Below is a small trained network, with its code and all its weights. Each question gives an input and a target symbol and asks what happens when units are switched off, that is, made to give their printed mean instead of their output.

import numpy as np


def w(rows, s, z=0):
    codes = np.array(rows[::2]) - 128.0
    scale = np.full(codes.shape[1], s)
    scale[-1] = z or s
    return codes * scale


def f(y):
    return np.maximum(y, 0)


def softmax(a):
    e = np.exp(a - a.max(-1, keepdims=True))
    return e / e.sum(-1, keepdims=True)


def log_softmax(a):
    a = a - a.max(-1, keepdims=True)
    return a - np.log(np.exp(a).sum(-1, keepdims=True))


def net(x, mask):
    ids = ['ΓΔΞΦΩαηλμπσψ'.index(c) for c in x.split()]
    T = len(ids)
    res = E[ids] + P[:T]
    q, k, v = (res @ M[0].T for M in (Q, K, V))
    z = softmax(np.where(np.tri(T) > 0, q @ k.T / 4**0.5, -1e9)) @ v
    res = res + np.where(mask[0], z, O[0][:, -1]) @ O[0][:, :-1]
    y = f(res @ A[0][:, :-1].T + A[0][:, -1])
    res = res + np.where(mask[1:9], y, B[0][:, -1]) @ B[0][:, :-1]
    return log_softmax(res[-1] @ U[:, :-1].T + U[:, -1])


Q, K, V, O, A, B = {}, {}, {}, {}, {}, {}
E = w([
[167,115,105,229],'Γ',
[56,143,29,88],'Δ',
[149,71,152,123],'Ξ',
[210,139,130,124],'Φ',
[157,158,213,138],'Ω',
[106,253,137,176],'α',
[34,67,75,108],'η',
[159,125,138,98],'λ',
[161,210,7,211],'μ',
[129,26,104,67],'π',
[213,67,165,106],'σ',
[68,76,104,133],'ψ',
],0.017)
P = w([
[140,123,217,133],'0',
[186,65,191,112],'1',
[212,38,169,102],'2',
[216,21,152,104],'3',
[219,17,140,103],'4',
[215,3,134,98],'5',
],0.0046)
Q[0] = w([
[159,142,140,73],'H1',
[107,113,44,86],'H1',
[75,119,141,112],'H1',
[171,6,100,202],'H1',
],0.023)
K[0] = w([
[172,162,106,95],'H1',
[66,88,30,83],'H1',
[140,68,126,103],'H1',
[173,99,84,250],'H1',
],0.019)
V[0] = w([
[234,101,155,74],'H1',
[189,253,31,102],'H1',
[158,84,34,252],'H1',
[115,155,177,221],'H1',
],0.0062)
O[0] = w([
[180,115,183,114,156],'H1',
[219,102,18,129,112],'H1',
[153,147,54,254,253],'H1',
[141,69,94,172,165],'H1',
],0.0097,0.0045)
A[0] = w([
[132,240,144,199,95],'N1',
[206,161,181,193,46],'N2',
[133,89,119,201,82],'N3',
[116,181,238,152,140],'N4',
[203,185,234,139,69],'N5',
[149,134,200,112,126],'N6',
[157,75,80,120,3],'N7',
[193,254,155,39,177],'N8',
],0.0097,0.006)
B[0] = w([
[139,101,234,88,196],'N1',
[54,131,78,166,227],'N2',
[160,153,77,94,255],'N3',
[164,54,92,116,209],'N4',
[94,186,121,244,209],'N5',
[172,159,179,132,199],'N6',
[121,162,248,87,176],'N7',
[53,156,136,34,194],'N8',
],0.018,0.0076)
U = w([
[114,205,207,42,144],'Γ',
[201,31,166,59,254],'Δ',
[119,146,142,121,78],'Ξ',
[16,5,138,146,138],'Φ',
[76,180,59,42,113],'Ω',
[214,229,126,94,130],'α',
[183,42,199,177,147],'η',
[124,135,150,120,82],'λ',
[118,138,142,116,88],'μ',
[96,165,205,205,87],'π',
[80,255,119,142,25],'σ',
[145,98,55,219,184],'ψ',
],0.0078,0.006)

Each question gives the input, a string of symbols that net reads in full, and the target symbol t.
The units are the heads (4 rows each of Q, K, V and O) and the neurons (one row each of A and B). Each row of codes is followed by its name. A weight is (code - 128) times the scale printed after its matrix; where a second scale follows, it is the last column's (O, A, B and U).
mask holds one flag per unit, heads first, then neurons. A switched-off unit (its flag False) gives its mean, the last column of its rows in O or B, instead of its output. The means were averaged over made-up inputs and are rounded, as every weight is.
A unit's drop is (log p(t) with every unit on - log p(t) with that unit switched off) / (log p(t) with every unit on - log p(t) with every unit switched off).
The circuit of an input: a set's keep is (log p(t) with only the set's units on - log p(t) with every unit switched off) / (log p(t) with every unit on - log p(t) with every unit switched off). Starting from all 9 units, units are removed one at a time, each time the one whose removal leaves the highest keep (on an exact tie, the one counted first), for as long as the keep stays at least 0.8.
circuit, biggest first: the units of the circuit, biggest drop first
most important unit: the unit with the biggest drop
top k neurons: the k neurons with the biggest drops, biggest first
drop when u is switched off: that unit's drop, to one decimal
input Γ Γ σ Φ, target ψ: circuit, biggest first => N2, H1
input Ξ α λ, target Δ: circuit, biggest first => H1, N5
input σ σ π Ξ, target η: top 2 neurons => N4, N5
input π Γ Ξ, target ψ: circuit, biggest first => H1, N1
input Γ ψ Γ λ μ, target α: circuit, biggest first => H1, N7, N3
input Γ λ η Ξ, target ψ: top 2 neurons => N1, N8
input Γ ψ α π σ, target ψ: top 3 neurons => N1, N2, N8
input Γ σ η Δ μ λ, target α: most important unit => N7
input Δ μ Ξ Ξ, target α: top 4 neurons => N7, N3, N4, N1
input α Γ Γ Δ Γ σ, target ψ: top 3 neurons => N2, N1, N8
input π Γ Γ α Γ λ, target ψ: top 3 neurons => N8, N1, N6
input Ω Δ Γ Δ μ ψ, target α: top 3 neurons => N7, N3, N2
input Φ Ω Δ Δ λ, target Γ: top 4 neurons => N8, N4, N2, N3
input Γ Γ Ω η Φ, target ψ: most important unit => N2
input Δ Δ Ξ Γ ψ, target ψ: drop when N6 is switched off => 0.1
input Δ Δ Γ Ξ ψ, target ψ: drop when N8 is switched off => 0.4
input Φ σ ψ α, target Γ: drop when N3 is switched off => 0.0
input η Ξ Ξ Δ Δ Ξ, target η: drop when N5 is switched off => 0.2
